Below are the code and all the weights of a small trained network. Each question names an input and a target symbol and asks about switching units off, where a switched-off unit gives its printed mean instead of its output.

import numpy as np


def w(rows, s, z=0):
    codes = np.array(rows[::2]) - 128.0
    scale = np.full(codes.shape[1], s)
    scale[-1] = z or s
    return codes * scale


def f(y):
    return y / 2 * (1 + np.tanh(0.7978845608 * (y + 0.044715 * y**3)))


def softmax(a):
    e = np.exp(a - a.max(-1, keepdims=True))
    return e / e.sum(-1, keepdims=True)


def log_softmax(a):
    a = a - a.max(-1, keepdims=True)
    return a - np.log(np.exp(a).sum(-1, keepdims=True))


def net(x, mask):
    ids = ['ΔΛΠΩαβγεηθμτφ'.index(c) for c in x.split()]
    T = len(ids)
    res = E[ids] + P[:T]
    u = 0
    for l in range(2):
        r = res
        for j in range(2):
            rows = slice(3 * j, 3 * j + 3)
            q, k, v = (r @ M[l][rows].T for M in (Q, K, V))
            z = softmax(np.where(np.tri(T) > 0, q @ k.T / 3**0.5, -1e9)) @ v
            o = O[l][rows]
            res = res + np.where(mask[u + j], z, o[:, -1]) @ o[:, :-1]
        u += 2
        y = f(res @ A[l][:, :-1].T + A[l][:, -1])
        res = res + np.where(mask[u : u + 8], y, B[l][:, -1]) @ B[l][:, :-1]
        u += 8
    return log_softmax(res[-1] @ U[:, :-1].T + U[:, -1])


Q, K, V, O, A, B = {}, {}, {}, {}, {}, {}
E = w([
[72,173,103,170,74,67,101,85],'Δ',
[98,78,172,156,108,135,157,47],'Λ',
[140,142,12,96,90,156,205,127],'Π',
[142,47,110,28,158,140,123,148],'Ω',
[120,47,44,179,94,182,34,54],'α',
[39,87,28,62,161,176,146,151],'β',
[108,125,118,83,211,105,78,73],'γ',
[115,123,32,116,123,68,80,176],'ε',
[125,91,177,113,102,67,54,135],'η',
[88,81,70,103,19,129,149,187],'θ',
[11,77,139,84,137,149,33,153],'μ',
[221,132,74,141,103,61,135,104],'τ',
[116,233,82,116,126,238,12,138],'φ',
],0.012)
P = w([
[121,122,116,231,248,93,254,195],'0',
[162,51,63,79,49,128,58,109],'1',
[163,57,69,91,60,142,66,97],'2',
[161,70,60,105,64,138,87,112],'3',
[161,80,75,113,80,138,88,112],'4',
[164,72,66,125,92,129,113,116],'5',
[170,70,64,127,101,120,124,107],'6',
[159,94,66,115,93,118,125,104],'7',
[148,76,79,127,104,123,128,101],'8',
[155,92,68,117,119,124,119,121],'9',
[152,85,79,131,98,128,137,109],'10',
[164,79,76,130,112,105,140,105],'11',
[163,95,80,85,114,107,145,114],'12',
[158,81,82,134,110,129,130,104],'13',
],0.0058)
Q[0] = w([
[117,70,26,7,35,120,29,20],'L0H1',
[177,215,225,194,186,158,182,254],'L0H1',
[128,216,230,142,223,204,244,188],'L0H1',
[205,119,163,254,121,238,145,196],'L0H2',
[174,157,140,143,81,67,155,164],'L0H2',
[121,54,152,2,150,65,162,105],'L0H2',
],0.0096)
K[0] = w([
[122,186,180,120,204,77,237,192],'L0H1',
[157,40,26,85,85,164,63,2],'L0H1',
[160,53,32,144,83,152,53,26],'L0H1',
[93,205,142,34,103,127,80,134],'L0H2',
[116,99,82,75,148,180,70,76],'L0H2',
[120,126,123,233,113,156,86,147],'L0H2',
],0.0092)
V[0] = w([
[198,94,138,92,117,106,254,137],'L0H1',
[140,71,84,61,151,68,106,175],'L0H1',
[205,127,105,140,105,188,147,113],'L0H1',
[89,79,105,128,72,113,102,108],'L0H2',
[218,137,164,193,95,83,157,138],'L0H2',
[169,234,228,79,109,151,176,211],'L0H2',
],0.0088)
O[0] = w([
[158,107,125,124,131,106,196,151,136],'L0H1',
[179,59,95,95,158,115,90,209,176],'L0H1',
[213,152,60,156,116,209,160,112,102],'L0H1',
[137,96,157,215,52,130,160,163,176],'L0H2',
[162,104,136,214,96,110,129,119,104],'L0H2',
[115,118,156,1,89,74,128,132,3],'L0H2',
],0.0076,0.014)
A[0] = w([
[124,83,240,42,126,159,151,85,3],'L0N1',
[77,144,165,154,190,170,163,189,102],'L0N2',
[206,179,221,116,9,221,119,154,89],'L0N3',
[160,95,125,159,2,147,98,116,74],'L0N4',
[169,117,88,72,107,123,123,49,187],'L0N5',
[23,140,77,111,130,170,128,97,128],'L0N6',
[122,126,207,84,175,69,106,149,63],'L0N7',
[77,162,208,28,128,44,140,16,30],'L0N8',
],0.0064,0.0067)
B[0] = w([
[177,172,106,2,127,109,73,159,113],'L0N1',
[131,96,115,109,67,100,125,111,131],'L0N2',
[167,108,106,172,55,218,106,110,88],'L0N3',
[125,126,126,64,118,78,150,88,253],'L0N4',
[174,104,136,164,206,206,149,81,168],'L0N5',
[104,106,136,159,112,91,154,122,179],'L0N6',
[198,146,211,136,143,143,140,105,100],'L0N7',
[145,105,118,145,29,94,85,128,120],'L0N8',
],0.009,0.0027)
Q[1] = w([
[161,132,148,41,156,18,141,60],'L1H1',
[162,105,5,177,57,120,109,104],'L1H1',
[174,162,203,152,202,131,176,254],'L1H1',
[209,208,230,23,123,39,130,125],'L1H2',
[185,105,67,196,107,191,34,199],'L1H2',
[102,82,62,201,234,190,110,154],'L1H2',
],0.0092)
K[1] = w([
[189,140,101,60,85,162,47,73],'L1H1',
[139,130,94,247,96,159,117,104],'L1H1',
[103,155,158,81,160,81,148,100],'L1H1',
[152,101,98,136,73,147,74,92],'L1H2',
[115,145,146,117,160,91,163,166],'L1H2',
[107,114,173,123,158,62,180,157],'L1H2',
],0.014)
V[1] = w([
[123,192,159,121,90,46,137,188],'L1H1',
[149,120,195,137,101,159,212,255],'L1H1',
[135,165,194,131,98,155,234,90],'L1H1',
[162,207,69,151,128,62,90,144],'L1H2',
[197,112,251,158,197,127,116,110],'L1H2',
[120,66,164,187,46,97,174,196],'L1H2',
],0.0075)
O[1] = w([
[104,180,119,19,149,42,127,144,4],'L1H1',
[147,71,131,18,124,130,118,90,74],'L1H1',
[126,152,173,127,130,139,175,96,2],'L1H1',
[192,142,32,125,113,76,29,2,154],'L1H2',
[191,159,221,168,154,92,109,163,129],'L1H2',
[133,113,149,147,17,89,129,185,206],'L1H2',
],0.0066,0.0082)
A[1] = w([
[70,206,100,155,192,149,165,42,74],'L1N1',
[142,194,49,139,127,110,167,177,210],'L1N2',
[163,41,114,179,129,130,75,102,101],'L1N3',
[141,136,186,90,105,120,91,106,76],'L1N4',
[169,91,133,213,103,104,108,155,122],'L1N5',
[100,151,253,2,119,177,176,89,6],'L1N6',
[158,167,209,175,140,101,50,84,73],'L1N7',
[99,146,233,159,110,170,222,104,176],'L1N8',
],0.0082,0.011)
B[1] = w([
[152,116,134,93,86,129,94,167,128],'L1N1',
[135,112,114,120,133,134,127,75,179],'L1N2',
[119,171,130,118,140,113,167,152,247],'L1N3',
[83,177,49,171,95,158,164,179,125],'L1N4',
[125,155,131,73,109,128,126,135,250],'L1N5',
[170,89,208,213,221,30,250,66,128],'L1N6',
[142,111,123,207,99,102,174,137,134],'L1N7',
[99,148,135,78,158,153,127,110,136],'L1N8',
],0.015,0.02)
U = w([
[65,129,140,198,85,70,100,22,207],'Δ',
[77,167,169,78,139,132,159,89,154],'Λ',
[176,84,118,153,128,173,165,54,118],'Π',
[180,102,123,68,170,182,120,214,132],'Ω',
[98,221,79,152,111,158,161,190,47],'α',
[30,59,62,180,147,154,150,142,37],'β',
[118,151,129,204,246,101,104,124,254],'γ',
[94,177,51,50,161,79,92,134,116],'ε',
[168,155,192,112,81,73,74,172,206],'η',
[123,67,121,104,15,136,132,120,73],'θ',
[4,119,128,136,125,126,50,194,80],'μ',
[248,177,140,101,121,101,141,79,95],'τ',
[169,125,134,136,95,211,1,115,127],'φ',
],0.0065,0.0063)

Each question gives the input, a string of symbols that net reads in full, and the target symbol t.
The units are the heads (3 rows each of Q, K, V and O) and the neurons (one row each of A and B). Each row of codes is followed by its name. A weight is (code - 128) times the scale printed after its matrix; where a second scale follows, it is the last column's (O, A, B and U).
mask holds one flag per unit, layer by layer, with each layer's heads first. A switched-off unit (its flag False) gives its mean, the last column of its rows in O or B, instead of its output. The means were averaged over made-up inputs and are rounded, as every weight is.
A unit's drop is (log p(t) with every unit on - log p(t) with that unit switched off) / (log p(t) with every unit on - log p(t) with every unit switched off).
The circuit of an input: a set's keep is (log p(t) with only the set's units on - log p(t) with every unit switched off) / (log p(t) with every unit on - log p(t) with every unit switched off). Starting from the 12 units with the biggest drops (on a tie, the unit counted first), units are removed one at a time, each time the one whose removal leaves the highest keep (on an exact tie, the one counted first), for as long as the keep stays at least 0.8.
units of the circuit, in order: the units of the circuit, biggest drop first
most important unit: the unit with the biggest drop
top k neurons: the k neurons with the biggest drops, biggest first
top k neurons in layer l: the k neurons of layer l with the biggest drops, biggest first
input α Ω α α α, target α: units of the circuit, in order	L1N3; L1H1; L0H1
input ε Ω α α η Δ θ, target ε: most important unit	L1H2
input α Δ α ε θ γ η α θ β Λ Π θ Λ, target α: top 2 neurons	L1N2; L1N3
input φ γ α Ω ε γ α Ω, target φ: units of the circuit, in order	L0H1; L1N1; L1H2; L0H2
input γ Λ α Δ ε γ α Ω η τ Π Λ ε α, target γ: top 2 neurons	L1N5; L0N7
input η η ε φ α α α γ Δ β φ Δ μ α, target η: top 2 neurons	L0N7; L1N2
input Δ α μ γ ε η Π ε η, target Δ: units of the circuit, in order	L0H1; L1N3; L1N7
input τ Ω η Λ θ γ, target τ: units of the circuit, in order	L0H1; L1H2; L1H1
input Δ η γ α ε α μ ε γ ε ε, target Δ: units of the circuit, in order	L0H1; L1N2; L1N3; L1H1
input α ε η τ β Δ η α γ α Ω η, target α: top 4 neurons	L1N3; L1N5; L1N7; L1N2
input Δ τ γ η Δ η γ α ε Ω Δ, target Δ: units of the circuit, in order	L0H1; L1N3; L1H1
input Ω η ε μ θ η ε Ω, target Ω: units of the circuit, in order	L0H1; L1H2; L1H1
input ε η θ α, target ε: units of the circuit, in order	L1H2; L1N3; L0H1; L1N5
input α η ε Ω, target α: top neuron	L1N3
input Ω Ω η α Λ α ε α, target Ω: units of the circuit, in order	L0H1; L0H2; L1H2; L1H1
input α Ω α β α μ, target α: units of the circuit, in order	L0H2; L1H1; L1N3; L1N5
input τ τ ε, target τ: units of the circuit, in order	L0H1; L1H2; L0H2; L1N2
input Λ α ε α α α α α η, target Λ: top 2 neurons in layer 1	L1N8; L1N5
input φ Δ Ω η γ γ γ Ω α α γ ε, target φ: top 2 neurons in layer 1	L1N1; L1N3
input φ α γ β α α, target φ: units of the circuit, in order	L1N1; L1H2; L0H1
input θ α Δ Δ Ω α γ φ α ε α, target θ: units of the circuit, in order	L1H2; L1H1
input Λ θ ε β, target Λ: units of the circuit, in order	L0H1; L1H1
input η η α α α β ε, target η: top 2 neurons	L0N7; L1N5
input θ θ Ω, target θ: most important unit	L1H2
input Δ μ α γ μ Ω θ Λ β τ Δ, target Δ: top 2 neurons	L1N3; L1N5
input ε ε γ μ θ α η ε Δ, target ε: top 2 neurons	L1N7; L0N5
input β φ Ω τ β Π α ε α ε φ ε μ γ, target β: top 2 neurons	L1N5; L0N2
